Below is a small trained network, with its code and all its weights. Each question gives an input and a class and asks what happens when units are switched off, that is, made to give their printed mean instead of their output.

import numpy as np


def w(rows, s, z=0):
    codes = np.array(rows[::2]) - 128.0
    scale = np.full(codes.shape[1], s)
    scale[-1] = z or s
    return codes * scale


def norm(h):
    return h / np.sqrt((h * h).mean(-1, keepdims=True) + 1e-5)


def f(y):
    return np.maximum(y, 0)


def log_softmax(a):
    a = a - a.max(-1, keepdims=True)
    return a - np.log(np.exp(a).sum(-1, keepdims=True))


def net(x, mask):
    res = np.array(x, float).reshape(1, 7) / 4 @ E
    u = 0
    for l in range(2):
        y = f(norm(res) @ A[l][:, :-1].T + A[l][:, -1])
        res = res + np.where(mask[u : u + 14], y, B[l][:, -1]) @ B[l][:, :-1]
        u += 14
    return log_softmax(norm(res)[-1] @ U[:, :-1].T + U[:, -1])


A, B = {}, {}
E = w([
[254,148,244,143,11],'x0',
[144,125,126,129,141],'x1',
[116,32,197,60,106],'x2',
[128,127,128,128,131],'x3',
[195,87,15,148,68],'x4',
[116,129,128,128,119],'x5',
[132,177,109,20,107],'x6',
],0.0072)
A[0] = w([
[107,73,104,187,144,74],'L0N0',
[113,21,175,128,105,38],'L0N1',
[126,253,112,236,113,3],'L0N2',
[169,164,193,172,75,60],'L0N3',
[113,118,131,199,91,23],'L0N4',
[142,111,119,161,121,60],'L0N5',
[182,117,73,159,75,30],'L0N6',
[134,186,102,72,71,139],'L0N7',
[154,156,129,114,124,100],'L0N8',
[125,129,152,239,115,12],'L0N9',
[110,114,184,188,166,90],'L0N10',
[129,180,146,60,157,66],'L0N11',
[130,210,202,148,154,52],'L0N12',
[153,165,136,159,113,57],'L0N13',
],0.015,0.0028)
B[0] = w([
[154,205,116,146,119,216],'L0N0',
[181,88,81,30,195,232],'L0N1',
[165,11,111,6,198,254],'L0N2',
[114,99,127,251,179,255],'L0N3',
[182,183,114,139,106,171],'L0N4',
[136,164,135,101,105,155],'L0N5',
[41,136,110,92,44,210],'L0N6',
[214,207,112,148,148,209],'L0N7',
[156,143,145,174,136,157],'L0N8',
[198,232,111,136,121,208],'L0N9',
[118,218,113,105,83,219],'L0N10',
[172,193,92,116,110,201],'L0N11',
[19,147,169,81,66,227],'L0N12',
[146,93,153,169,138,172],'L0N13',
],0.019,0.0062)
A[1] = w([
[99,165,81,102,162,180],'L1N0',
[97,111,133,105,7,106],'L1N1',
[181,143,156,124,74,143],'L1N2',
[191,58,184,67,143,4],'L1N3',
[190,109,218,111,69,117],'L1N4',
[113,70,175,127,117,146],'L1N5',
[155,126,67,157,157,165],'L1N6',
[101,184,131,176,76,149],'L1N7',
[153,73,196,192,93,63],'L1N8',
[77,170,92,185,162,155],'L1N9',
[78,89,109,205,164,157],'L1N10',
[105,159,198,134,174,118],'L1N11',
[136,89,134,169,179,33],'L1N12',
[143,70,80,153,37,148],'L1N13',
],0.015,0.0019)
B[1] = w([
[157,67,161,239,98,254],'L1N0',
[90,107,207,85,30,154],'L1N1',
[136,113,143,200,134,176],'L1N2',
[188,58,47,68,165,181],'L1N3',
[65,151,75,196,215,156],'L1N4',
[141,130,142,119,164,136],'L1N5',
[58,151,232,79,125,215],'L1N6',
[174,64,143,43,157,187],'L1N7',
[56,58,166,221,160,156],'L1N8',
[131,51,161,151,139,177],'L1N9',
[213,110,170,154,98,141],'L1N10',
[95,100,29,95,9,168],'L1N11',
[159,73,170,93,88,143],'L1N12',
[28,163,138,63,164,160],'L1N13',
],0.015,0.0091)
U = w([
[154,106,148,86,95,254],'0',
[154,71,44,28,200,83],'1',
[70,70,147,224,151,106],'2',
[22,171,114,54,13,90],'3',
[195,252,108,142,99,79],'4',
],0.011,0.0093)

Each question gives the input, the list of numbers given to net, and the class t.
The units are the neurons (one row each of A and B). Each row of codes is followed by its name. A weight is (code - 128) times the scale printed after its matrix; where a second scale follows, it is the last column's (A, B and U).
mask holds one flag per neuron, layer by layer. A switched-off neuron (its flag False) gives its mean, the last column of its row in B, instead of its output. The means were averaged over made-up inputs and are rounded, as every weight is.
A unit's drop is (log p(t) with every unit on - log p(t) with that unit switched off) / (log p(t) with every unit on - log p(t) with every unit switched off).
The circuit of an input: a set's keep is (log p(t) with only the set's units on - log p(t) with every unit switched off) / (log p(t) with every unit on - log p(t) with every unit switched off). Starting from the 12 units with the biggest drops (on a tie, the unit counted first), units are removed one at a time, each time the one whose removal leaves the highest keep (on an exact tie, the one counted first), for as long as the keep stays at least 0.8.
units of the circuit, in order: the units of the circuit, biggest drop first
k most important neurons: the k neurons with the biggest drops, biggest first
top k neurons in layer l: the k neurons of layer l with the biggest drops, biggest first
input [7,2,-8,6,5,5,-5], class 1: 2 most important neurons	L0N2, L1N0
input [-5,5,-1,5,8,8,-8], class 3: 3 most important neurons	L0N6, L0N3, L0N7
input [7,-4,-6,3,0,4,-6], class 2: 3 most important neurons	L0N3, L0N1, L0N13
input [7,-7,3,-5,-3,-6,7], class 2: units of the circuit, in order	L0N3, L1N4
input [-7,2,-7,1,8,1,-6], class 3: 2 most important neurons	L0N6, L0N3
input [-6,7,2,-2,-6,-8,1], class 2: units of the circuit, in order	L1N0
input [4,-1,0,-1,7,-4,-2], class 3: top 2 neurons in layer 1	L1N13, L1N0
input [-3,5,-4,-3,-8,5,8], class 3: top 2 neurons in layer 0	L0N12, L0N9
input [-8,5,-5,6,-4,-5,2], class 2: top 2 neurons in layer 0	L0N1, L0N3
input [-8,-7,-3,5,1,7,7], class 2: 2 most important neurons	L0N2, L1N0
input [4,4,7,6,-8,2,3], class 3: 2 most important neurons	L0N12, L0N2
input [5,5,-1,0,-6,0,-4], class 3: 3 most important neurons	L0N12, L1N11, L0N10
input [3,8,-6,-1,8,2,2], class 3: 2 most important neurons	L0N6, L0N1
input [-2,7,4,1,1,-8,-6], class 4: units of the circuit, in order	L0N0
input [-4,-7,6,-1,-6,-6,-6], class 1: 3 most important neurons	L0N1, L0N3, L0N12
input [-7,-1,-7,6,-4,-1,-8], class 4: 4 most important neurons	L0N9, L0N3, L0N0, L0N10
input [6,2,8,5,-5,-3,6], class 1: units of the circuit, in order	L1N3, L1N4
input [6,-8,8,2,3,8,6], class 1: top 3 neurons in layer 1	L1N3, L1N0, L1N4
input [-3,6,6,-6,-6,-6,8], class 4: units of the circuit, in order	L0N11, L0N2
input [3,-7,2,-4,-2,-3,-7], class 4: units of the circuit, in order	L0N9
